Below are the code and all the weights of a small trained network. Each question names an input and a target symbol and asks about switching units off, where a switched-off unit gives its printed mean instead of its output.

import numpy as np


def w(rows, s, z=0):
    codes = np.array(rows[::2]) - 128.0
    scale = np.full(codes.shape[1], s)
    scale[-1] = z or s
    return codes * scale


def f(y):
    return np.maximum(y, 0)


def softmax(a):
    e = np.exp(a - a.max(-1, keepdims=True))
    return e / e.sum(-1, keepdims=True)


def log_softmax(a):
    a = a - a.max(-1, keepdims=True)
    return a - np.log(np.exp(a).sum(-1, keepdims=True))


def net(x, mask):
    ids = ['αδεζλξπσω'.index(c) for c in x.split()]
    T = len(ids)
    res = E[ids] + P[:T]
    u = 0
    for l in range(3):
        q, k, v = (res @ M[l].T for M in (Q, K, V))
        z = softmax(np.where(np.tri(T) > 0, q @ k.T / 2**0.5, -1e9)) @ v
        res = res + np.where(mask[u], z, O[l][:, -1]) @ O[l][:, :-1]
        u += 1
        y = f(res @ A[l][:, :-1].T + A[l][:, -1])
        res = res + np.where(mask[u : u + 8], y, B[l][:, -1]) @ B[l][:, :-1]
        u += 8
    return log_softmax(res[-1] @ U[:, :-1].T + U[:, -1])


Q, K, V, O, A, B = {}, {}, {}, {}, {}, {}
E = w([
[92,86,44,122,123,90,128],'α',
[136,78,191,180,102,41,192],'δ',
[164,131,178,150,103,120,130],'ε',
[168,182,71,143,146,95,172],'ζ',
[177,69,161,171,44,149,115],'λ',
[102,249,176,96,126,180,146],'ξ',
[80,146,86,158,160,100,80],'π',
[105,199,83,25,174,211,177],'σ',
[147,75,136,63,222,113,224],'ω',
],0.02)
P = w([
[93,253,213,85,162,133,139],'0',
[57,110,61,210,52,192,123],'1',
[66,55,84,193,28,139,149],'2',
[110,104,97,196,56,144,183],'3',
[102,155,58,177,98,164,161],'4',
[109,104,52,128,83,123,130],'5',
[142,120,58,144,69,134,144],'6',
[133,161,34,161,102,165,157],'7',
[159,117,57,134,65,132,136],'8',
[130,125,78,174,72,166,157],'9',
],0.0068)
Q[0] = w([
[85,184,213,176,65,191,9],'0.h1',
[99,128,253,191,133,73,47],'0.h1',
],0.0042)
K[0] = w([
[112,140,92,63,40,154,157],'0.h1',
[45,86,213,251,145,156,84],'0.h1',
],0.0032)
V[0] = w([
[225,170,227,95,96,155,3],'0.h1',
[224,225,152,45,166,81,33],'0.h1',
],0.0059)
O[0] = w([
[58,31,146,135,177,104,138,2],'0.h1',
[78,35,225,174,60,124,254,111],'0.h1',
],0.0093,0.0064)
A[0] = w([
[69,89,89,159,68,187,135,166],'0.n1',
[181,184,17,186,164,199,126,66],'0.n2',
[129,139,144,197,80,2,115,237],'0.n3',
[108,115,159,67,130,158,227,84],'0.n4',
[81,107,57,141,154,66,127,127],'0.n5',
[89,68,89,115,88,186,47,253],'0.n6',
[160,130,24,149,243,69,102,182],'0.n7',
[130,100,177,253,99,159,118,102],'0.n8',
],0.0072,0.0022)
B[0] = w([
[198,140,100,126,132,167,95,145],'0.n1',
[138,66,126,132,154,119,127,249],'0.n2',
[159,113,92,177,150,254,144,178],'0.n3',
[119,51,132,72,147,184,140,156],'0.n4',
[219,124,144,109,132,203,71,154],'0.n5',
[126,172,208,138,149,72,202,150],'0.n6',
[183,98,128,136,70,121,216,202],'0.n7',
[117,157,78,90,172,122,125,141],'0.n8',
],0.0089,0.013)
Q[1] = w([
[145,129,86,93,117,168,145],'1.h1',
[117,125,139,101,249,88,65],'1.h1',
],0.011)
K[1] = w([
[111,100,126,173,71,99,107],'1.h1',
[171,141,195,204,113,63,3],'1.h1',
],0.007)
V[1] = w([
[79,104,61,166,254,61,68],'1.h1',
[122,121,61,82,106,125,154],'1.h1',
],0.0071)
O[1] = w([
[136,44,174,204,9,170,196,1],'1.h1',
[84,70,103,137,153,136,12,205],'1.h1',
],0.011,0.0096)
A[1] = w([
[101,253,199,182,73,175,102,190],'1.n1',
[105,74,193,207,165,171,169,165],'1.n2',
[199,199,156,71,64,69,85,165],'1.n3',
[130,67,106,82,123,120,104,188],'1.n4',
[169,176,39,232,157,67,145,255],'1.n5',
[192,197,62,166,93,119,154,71],'1.n6',
[100,120,156,96,111,214,106,99],'1.n7',
[144,192,155,105,81,160,159,164],'1.n8',
],0.0072,0.0039)
B[1] = w([
[217,30,174,144,148,152,14,138],'1.n1',
[76,99,173,2,126,220,41,132],'1.n2',
[72,112,63,209,157,161,97,152],'1.n3',
[126,186,140,186,139,199,161,163],'1.n4',
[120,147,171,86,110,176,29,249],'1.n5',
[50,116,179,139,126,104,77,189],'1.n6',
[105,96,22,97,76,70,131,141],'1.n7',
[150,187,135,140,99,125,61,135],'1.n8',
],0.0081,0.017)
Q[2] = w([
[170,115,100,104,62,88,254],'2.h1',
[45,137,68,38,170,239,247],'2.h1',
],0.006)
K[2] = w([
[225,101,2,139,107,105,80],'2.h1',
[203,118,60,100,165,204,171],'2.h1',
],0.0074)
V[2] = w([
[38,3,155,47,85,135,153],'2.h1',
[113,15,60,193,113,157,12],'2.h1',
],0.0066)
O[2] = w([
[204,244,87,153,147,129,184,127],'2.h1',
[62,174,128,59,231,250,197,1],'2.h1',
],0.013,0.0047)
A[2] = w([
[107,182,96,89,151,157,152,68],'2.n1',
[183,130,163,119,162,101,108,173],'2.n2',
[157,178,106,169,168,91,160,100],'2.n3',
[168,112,151,221,113,50,176,2],'2.n4',
[92,72,131,121,141,188,72,223],'2.n5',
[63,108,135,152,109,184,112,64],'2.n6',
[69,149,131,32,153,179,176,74],'2.n7',
[95,133,1,112,110,117,113,115],'2.n8',
],0.01,0.0041)
B[2] = w([
[68,90,153,167,52,98,184,188],'2.n1',
[118,105,22,150,122,177,151,186],'2.n2',
[3,53,105,127,208,67,147,168],'2.n3',
[96,225,177,98,163,112,145,137],'2.n4',
[173,178,94,19,92,100,237,249],'2.n5',
[61,76,225,135,192,64,206,166],'2.n6',
[102,122,133,239,91,133,86,198],'2.n7',
[43,202,219,131,130,121,108,205],'2.n8',
],0.0076,0.021)
U = w([
[139,107,2,134,93,95,201,140],'α',
[111,36,84,86,60,92,105,211],'δ',
[225,220,125,77,104,185,139,149],'ε',
[134,158,163,145,76,184,114,178],'ζ',
[185,212,210,121,115,45,157,97],'λ',
[81,68,144,126,155,155,37,95],'ξ',
[181,142,121,171,9,157,98,168],'π',
[57,79,159,108,129,78,112,1],'σ',
[177,208,204,46,166,108,138,57],'ω',
],0.0076,0.0045)

Each question gives the input, a string of symbols that net reads in full, and the target symbol t.
The units are the heads (2 rows each of Q, K, V and O) and the neurons (one row each of A and B). Each row of codes is followed by its name. A weight is (code - 128) times the scale printed after its matrix; where a second scale follows, it is the last column's (O, A, B and U).
mask holds one flag per unit, layer by layer, with each layer's heads first. A switched-off unit (its flag False) gives its mean, the last column of its rows in O or B, instead of its output. The means were averaged over made-up inputs and are rounded, as every weight is.
A unit's drop is (log p(t) with every unit on - log p(t) with that unit switched off) / (log p(t) with every unit on - log p(t) with every unit switched off).
The circuit of an input: a set's keep is (log p(t) with only the set's units on - log p(t) with every unit switched off) / (log p(t) with every unit on - log p(t) with every unit switched off). Starting from the 12 units with the biggest drops (on a tie, the unit counted first), units are removed one at a time, each time the one whose removal leaves the highest keep (on an exact tie, the one counted first), for as long as the keep stays at least 0.8.
circuit, biggest first: the units of the circuit, biggest drop first
unit that matters most: the unit with the biggest drop
k most important neurons: the k neurons with the biggest drops, biggest first
top k neurons in layer l: the k neurons of layer l with the biggest drops, biggest first
input ε σ ω, target α: top 2 neurons in layer 1 => [1.n5, 1.n7]
input σ ξ ξ, target ξ: 4 most important neurons => [2.n5, 0.n2, 0.n4, 2.n3]
input α σ σ ε, target σ: top 3 neurons in layer 2 => [2.n6, 2.n7, 2.n5]
input ξ ζ δ ξ ξ ζ ζ, target λ: circuit, biggest first => [1.h1, 0.h1, 2.h1, 2.n4]
input ε ζ λ α, target α: 4 most important neurons => [2.n3, 1.n2, 0.n7, 0.n8]
input π ζ σ ζ ζ ε δ, target ζ: top neuron in layer 2 => [2.n7]
input δ ξ π δ π, target ω: 2 most important neurons => [2.n5, 1.n1]
input δ σ λ λ π λ λ, target ω: circuit, biggest first => [2.h1, 2.n5, 0.h1, 0.n7]
input α ξ ξ δ ω ξ ζ π π, target σ: circuit, biggest first => [2.h1, 2.n6]
input ξ ε ξ ζ α ζ ζ α ζ, target λ: circuit, biggest first => [0.h1, 1.h1, 2.h1, 2.n4]
input π ζ π ζ λ ε, target ζ: top 3 neurons in layer 2 => [2.n7, 2.n1, 2.n3]
input λ ζ α δ ω ζ, target ε: top 3 neurons in layer 0 => [0.n2, 0.n7, 0.n8]
input ζ ε σ, target ζ: 3 most important neurons => [0.n4, 2.n8, 1.n7]
input π ζ ζ σ ζ ε, target ζ: 4 most important neurons => [2.n7, 1.n1, 0.n7, 1.n2]
input ζ ε ξ σ ω σ ω δ, target δ: 2 most important neurons => [0.n2, 2.n5]
input ω ζ σ π δ ζ ε, target π: unit that matters most => 0.n3
input σ π π σ ξ ζ, target ξ: 3 most important neurons => [2.n5, 0.n4, 2.n3]
input σ π π α ε, target ξ: 4 most important neurons => [0.n4, 2.n5, 2.n3, 0.n2]
input α ζ ζ ξ σ α π α, target σ: 2 most important neurons => [2.n6, 1.n1]
input α ω ζ ε π ζ π π, target σ: unit that matters most => 2.h1
input σ α ζ ε σ, target ζ: top 2 neurons in layer 1 => [1.n7, 1.n6]
input ξ ζ ζ ε ζ π π δ π, target λ: 2 most important neurons => [0.n4, 2.n4]
